After every row comes roughly how far along a hidden order it lies, from 0 to 15.
[2.16,0.34,-1.38,-0.44,-2.52,-0.20,-0.53,0.01,-0.13,0.22,-0.25,-0.93,-0.26,-0.15,-0.48,0.55,-0.16,0.26] : 9
[5.65,-0.06,-2.32,0.51,-2.12,-0.34,-0.69,0.36,-0.54,-0.73,0.01,-0.87,-0.97,2.82,-0.96,0.39,0.11,0.15] : 10
[1.47,-1.20,1.42,1.27,0.11,-0.28,-0.38,0.32,-0.95,-0.41,0.36,1.45,0.26,-3.63,-0.46,-0.02,-0.51,1.20] : 12
[1.07,0.84,-2.14,-0.98,-1.71,0.18,-0.27,0.14,-0.71,-0.04,-0.07,-3.22,-0.52,-4.05,-1.10,0.23,-0.13,-1.12] : 10
[0.84,0.19,-1.72,2.04,-2.87,0.19,0.12,0.22,-0.25,0.43,0.79,-0.83,0.08,-3.48,-0.45,0.53,-0.86,-0.33] : 14
[-2.56,0.97,0.67,-2.75,0.55,-0.24,-0.27,-0.38,0.46,0.74,-0.75,-0.03,0.45,-1.49,0.81,0.25,0.32,0.06] : 3
[-0.28,0.46,-0.12,-1.72,-0.99,-0.35,-0.55,0.02,-0.40,0.24,-0.44,-0.10,0.08,-3.31,-0.22,0.19,-0.04,0.14] : 7
[-3.48,1.38,-0.22,-1.21,-2.18,0.18,0.36,-0.37,1.17,0.66,-0.13,-0.68,0.51,-0.72,0.76,0.43,-0.27,-0.84] : 5
[-1.90,0.63,0.99,-2.35,0.18,-0.28,-0.02,-0.59,1.34,1.37,-1.01,1.78,0.69,5.25,1.41,0.83,0.58,0.44] : 0
[1.31,-0.52,-1.38,3.54,-4.52,0.27,0.22,0.29,0.03,0.75,1.35,-0.05,0.63,-1.30,-0.40,0.52,-0.97,-0.28] : 15
[-2.03,0.35,1.23,-2.87,1.71,-0.47,-0.38,-0.31,0.20,0.58,-1.06,1.67,0.47,0.84,0.71,0.24,0.42,0.76] : 1
[5.51,-0.85,-2.51,1.65,-2.54,-0.41,-0.40,0.15,0.48,0.04,0.15,-0.41,-0.49,5.95,-0.09,0.76,0.08,0.62] : 10
[5.18,-0.36,-2.40,0.24,-2.15,-0.39,-0.71,0.26,-0.03,-0.37,0.06,-0.63,-0.84,5.39,-0.60,0.50,0.12,0.31] : 10
[2.99,-0.61,0.28,0.53,-2.20,-0.37,-0.70,-0.33,0.94,1.66,-0.48,2.58,0.37,9.99,0.81,0.85,0.31,1.32] : 6
[-1.97,-0.21,1.32,0.32,-1.27,-0.12,0.16,-0.02,0.18,0.96,0.25,1.28,0.81,-3.10,0.15,0.39,-0.71,0.07] : 10
[3.82,-0.86,0.35,-0.13,0.07,-0.47,-0.93,0.18,-0.65,-0.15,-0.17,1.06,-0.11,0.81,-0.49,0.11,0.01,1.33] : 9
[-0.68,0.50,-0.73,-0.25,-1.73,0.10,0.04,0.04,-0.27,-0.11,0.16,-1.13,0.21,-4.26,-0.21,0.51,-0.55,-0.35] : 10
[0.12,-0.03,1.01,-0.02,-1.27,-0.43,-0.24,-0.05,-0.07,1.06,-0.05,1.63,0.55,-0.63,0.22,0.45,-0.31,0.41] : 8
[2.58,-1.82,2.23,1.44,0.14,-0.42,-0.81,-0.16,-0.20,0.56,-0.13,3.32,1.00,4.46,0.66,0.64,-0.05,1.86] : 9
[0.51,-0.79,1.83,0.85,-0.40,-0.39,-0.37,-0.12,0.08,1.37,0.09,2.57,0.89,0.70,0.44,0.40,-0.35,1.01] : 8
[-5.21,1.18,2.92,-2.45,0.34,0.10,0.14,-0.30,0.18,0.29,-0.44,0.57,0.81,-5.76,0.37,-0.34,-0.18,-0.11] : 4
[3.37,0.77,-3.02,-0.59,-3.80,0.18,-0.11,0.00,0.59,0.55,-0.08,-1.29,-0.61,4.51,-0.35,0.84,0.11,-0.78] : 10
[3.79,-0.06,-1.33,-0.18,-2.50,-0.34,-0.79,-0.16,0.36,0.59,-0.45,0.42,-0.16,4.45,-0.11,0.58,0.05,0.58] : 8
[5.82,-0.54,-2.92,1.40,-2.36,-0.38,-0.66,0.21,-0.17,-0.24,0.09,-0.40,-0.51,5.41,-0.45,0.63,0.06,0.31] : 10
[-0.93,0.03,0.98,-3.27,2.35,-0.66,-0.52,-0.17,-0.09,0.14,-1.49,1.10,0.20,0.65,0.41,0.10,0.58,1.14] : 0
[-1.87,0.65,0.12,-0.85,-1.98,-0.08,0.10,-0.20,0.44,1.00,-0.12,-0.25,0.44,-1.54,0.49,0.61,-0.23,-0.39] : 7
[0.32,1.65,-1.86,-2.36,0.44,0.02,0.05,-0.21,0.77,-1.02,-0.61,-1.82,-0.83,3.12,0.21,0.03,0.70,-0.87] : 2
[-2.88,-0.23,1.98,-0.54,-0.71,-0.32,0.07,-0.05,-0.07,1.20,-0.01,1.54,1.00,-4.21,0.11,0.24,-0.63,0.29] : 8
[1.69,-1.19,2.62,0.77,0.57,-0.41,-0.78,0.03,-0.75,0.51,0.00,2.80,0.74,-0.62,-0.04,0.22,-0.17,1.49] : 9
[-2.47,0.60,-0.04,0.09,-2.38,0.28,0.59,-0.15,0.51,0.59,0.40,-0.23,0.59,-3.39,0.24,0.64,-0.70,-0.79] : 10
[4.77,-0.02,-2.46,0.41,-2.78,-0.20,-0.51,0.21,0.08,-0.04,0.25,-0.71,-0.72,3.43,-0.62,0.56,0.02,0.01] : 10
[-5.49,1.20,2.94,-2.28,0.30,0.15,0.22,-0.34,0.39,0.66,-0.43,0.89,0.98,-5.55,0.36,-0.30,-0.23,-0.27] : 4
[-0.15,-1.50,2.16,2.10,-1.52,-0.06,-0.12,0.30,-0.66,0.59,0.77,1.72,0.74,-3.86,-0.34,0.17,-1.02,0.82] : 14
[-3.00,0.80,0.82,-1.70,-0.92,-0.09,-0.07,-0.08,-0.24,0.17,-0.20,-0.56,0.39,-5.23,0.11,0.10,-0.21,-0.28] : 6
[-2.15,0.52,1.23,-1.98,0.10,-0.42,-0.38,-0.08,-0.47,0.60,-0.48,0.64,0.39,-4.51,0.20,-0.03,0.03,0.34] : 5
[1.15,0.82,-2.37,-1.28,-2.23,-0.25,-0.36,-0.47,1.64,1.62,-0.82,0.10,0.04,9.39,1.00,1.08,0.47,0.18] : 3
[1.97,-1.68,3.42,-0.07,3.10,-0.65,-1.40,0.26,-1.81,-0.78,-0.49,3.42,0.44,-3.33,-0.44,-0.41,0.10,2.19] : 7
[-2.39,1.10,-0.01,-1.79,-0.68,-0.15,-0.11,-0.44,0.94,0.92,-0.50,-0.32,0.45,0.57,1.05,0.53,0.23,-0.22] : 3
[1.70,0.82,-2.03,-0.50,-3.12,-0.02,-0.20,-0.12,0.54,0.59,-0.22,-1.43,-0.24,1.62,-0.06,0.88,-0.08,-0.52] : 8
[2.69,-0.27,-1.76,0.85,-1.89,-0.03,-0.20,0.34,-0.70,-0.21,0.31,-1.20,-0.34,-3.70,-0.97,0.29,-0.51,-0.01] : 12
[-0.96,-0.14,0.86,0.56,-1.25,0.01,0.21,0.18,-0.36,0.27,0.48,0.96,0.48,-5.51,-0.27,0.36,-0.85,0.05] : 11
[2.99,-0.03,-0.19,-1.68,-0.06,-0.45,-1.14,0.20,-0.91,-0.28,-0.70,-0.12,-0.22,-1.04,-0.79,-0.07,0.31,0.95] : 7
[-0.19,0.15,0.52,-0.10,-1.28,-0.19,-0.05,0.14,-0.47,0.52,0.18,0.34,0.37,-4.48,-0.27,0.33,-0.46,0.12] : 9
[-5.49,0.85,4.02,-2.87,1.33,0.01,-0.02,-0.38,-0.13,0.70,-0.56,1.41,1.11,-5.69,0.43,-0.40,-0.08,0.07] : 3
[1.39,0.41,-0.45,-3.47,4.58,-0.23,-1.16,1.05,-4.63,-3.31,-0.44,-4.71,-1.44,-9.99,-3.39,-1.80,-0.06,-0.07] : 11
[-3.50,1.24,0.22,-1.57,-1.36,0.17,0.24,-0.20,0.54,0.29,-0.05,-1.11,0.26,-3.63,0.21,0.22,-0.30,-0.82] : 7
[-2.92,1.48,-0.28,-1.53,-1.53,0.12,0.22,-0.20,0.82,0.16,-0.24,-1.62,0.13,-3.01,0.16,0.20,-0.15,-0.98] : 5
[4.29,-0.22,-2.44,1.47,-2.62,0.06,-0.08,0.32,-0.39,-0.24,0.38,-1.60,-0.68,0.62,-1.08,0.29,-0.24,-0.41] : 13
[-4.38,0.82,2.96,-3.07,2.40,-0.25,-0.28,-0.26,-0.51,0.24,-0.73,1.01,0.76,-6.02,0.58,-0.34,0.18,0.34] : 2
[2.22,-1.57,2.71,0.82,0.62,-0.40,-0.95,-0.14,-0.12,0.54,-0.23,3.68,0.87,3.82,0.56,0.46,-0.01,1.87] : 7
[0.67,-0.26,-0.04,0.51,-1.13,-0.17,-0.13,0.19,-0.55,0.07,0.37,0.70,0.26,-3.84,-0.27,0.34,-0.62,0.36] : 11
[0.93,-0.15,-0.93,1.07,-1.94,0.06,0.06,0.14,-0.10,0.58,0.43,-0.03,0.21,-2.29,-0.30,0.60,-0.75,-0.01] : 12
[0.53,0.67,-1.22,-0.60,-2.74,-0.21,-0.30,-0.37,1.29,1.49,-0.56,0.48,0.29,5.61,0.76,0.93,0.21,0.22] : 5
[-0.41,0.61,-0.83,-1.35,-1.62,-0.27,-0.35,-0.33,1.09,1.29,-0.71,0.24,0.10,5.02,0.77,0.84,0.31,0.20] : 4
[1.37,-0.08,-1.73,2.16,-3.29,0.27,0.24,0.09,0.27,0.93,0.85,-0.21,0.23,-0.18,-0.16,0.85,-0.85,-0.38] : 13
[-3.13,0.98,0.94,-1.93,0.04,-0.18,-0.07,-0.55,1.08,1.36,-0.66,-0.70,0.77,2.01,1.49,0.60,0.38,-0.10] : 2
[2.54,-1.47,2.45,0.68,1.25,-0.47,-0.91,0.14,-1.06,-0.24,-0.10,2.78,0.44,-0.84,-0.12,-0.06,-0.06,1.75] : 9
[0.90,1.06,-2.52,-0.16,-3.40,0.25,0.13,-0.05,0.47,0.90,-0.23,-2.61,-0.14,-0.38,-0.24,0.86,-0.22,-1.00] : 10
[2.15,-1.63,2.38,1.21,0.66,-0.41,-0.67,0.12,-0.83,-0.21,0.09,2.44,0.42,-1.07,-0.11,0.06,-0.14,1.54] : 11
[0.05,-0.15,-1.08,1.65,-3.07,0.22,0.34,0.06,0.16,0.74,0.82,-0.03,0.35,-2.23,-0.06,0.80,-0.81,-0.30] : 13
[-3.17,0.54,1.36,-0.77,-2.33,-0.32,0.02,-0.54,1.47,2.37,-0.43,2.24,1.14,4.29,1.52,0.98,0.02,0.16] : 4
[0.00,-0.67,1.78,-1.34,0.15,-0.64,-0.77,-0.08,0.04,0.58,-0.94,2.91,0.52,5.18,0.42,0.08,0.26,1.50] : 3
[-1.72,0.45,1.11,-2.48,0.60,-0.46,-0.31,-0.35,0.57,0.87,-1.03,1.41,0.54,2.30,0.96,0.45,0.44,0.60] : 1
[4.52,0.14,-2.22,0.90,-3.91,-0.17,-0.41,-0.03,0.67,0.63,-0.08,-0.27,-0.49,6.92,-0.22,0.90,0.03,0.04] : 9
[1.89,1.30,-2.23,-1.10,-2.75,0.30,-0.10,0.04,0.17,0.04,-0.22,-2.45,-0.74,1.32,-0.62,0.46,0.30,-1.09] : 9
[1.96,-0.67,-1.24,2.48,-2.68,0.07,-0.09,0.51,-0.98,-0.10,0.98,-0.82,-0.14,-5.03,-1.02,0.24,-0.95,0.00] : 15
[-0.95,0.97,-1.05,-2.29,-0.30,-0.17,-0.31,-0.36,1.07,0.40,-0.83,-0.81,-0.01,1.79,0.63,0.47,0.50,-0.18] : 3
[5.30,-0.34,-3.84,2.61,-3.97,0.21,0.25,0.27,0.35,0.31,0.59,-1.58,-0.69,4.95,-0.79,0.69,-0.38,-0.71] : 14
[-0.50,1.38,-1.75,-1.77,-1.14,-0.05,0.00,-0.51,1.65,0.35,-0.61,-1.42,-0.11,4.62,0.89,0.72,0.41,-0.73] : 3
[0.76,1.43,-2.21,-1.85,-0.59,-0.01,-0.02,-0.30,1.10,-0.30,-0.66,-1.72,-0.57,3.62,0.45,0.38,0.66,-0.51] : 3
[-1.02,-0.18,0.92,0.80,-1.64,0.11,0.20,0.20,-0.39,0.22,0.62,0.63,0.61,-5.77,-0.22,0.32,-0.83,0.01] : 12
[-0.32,1.10,-1.86,-1.37,-2.35,-0.08,-0.06,-0.31,1.34,0.72,-0.36,-1.62,-0.03,3.05,0.75,0.90,0.21,-0.83] : 5
[-0.93,0.38,0.62,-0.67,-1.81,-0.36,-0.21,-0.33,0.97,1.92,-0.57,1.67,0.58,4.44,0.79,0.69,0.07,0.39] : 5
[-0.07,-0.21,1.11,0.37,-1.44,-0.34,-0.19,-0.12,0.05,1.16,0.07,1.72,0.61,-0.51,0.28,0.52,-0.34,0.37] : 9
[-0.39,-0.22,1.61,-2.50,0.93,-0.64,-0.52,-0.25,0.25,0.35,-1.28,2.40,0.69,2.77,0.65,0.26,0.37,1.15] : 0
[1.82,-0.59,0.96,-1.33,0.26,-0.62,-0.94,-0.01,-0.06,0.50,-0.84,1.81,0.14,4.34,0.06,0.09,0.37,1.54] : 4
[1.26,-0.48,1.96,-0.49,-0.02,-0.43,-0.74,0.05,-0.28,0.61,-0.48,2.44,0.46,1.14,-0.01,0.03,-0.01,1.27] : 7
[2.99,-0.68,0.30,0.43,-0.98,-0.34,-0.37,0.23,-0.47,-0.22,0.22,0.85,-0.02,-1.01,-0.59,0.23,-0.45,0.84] : 11
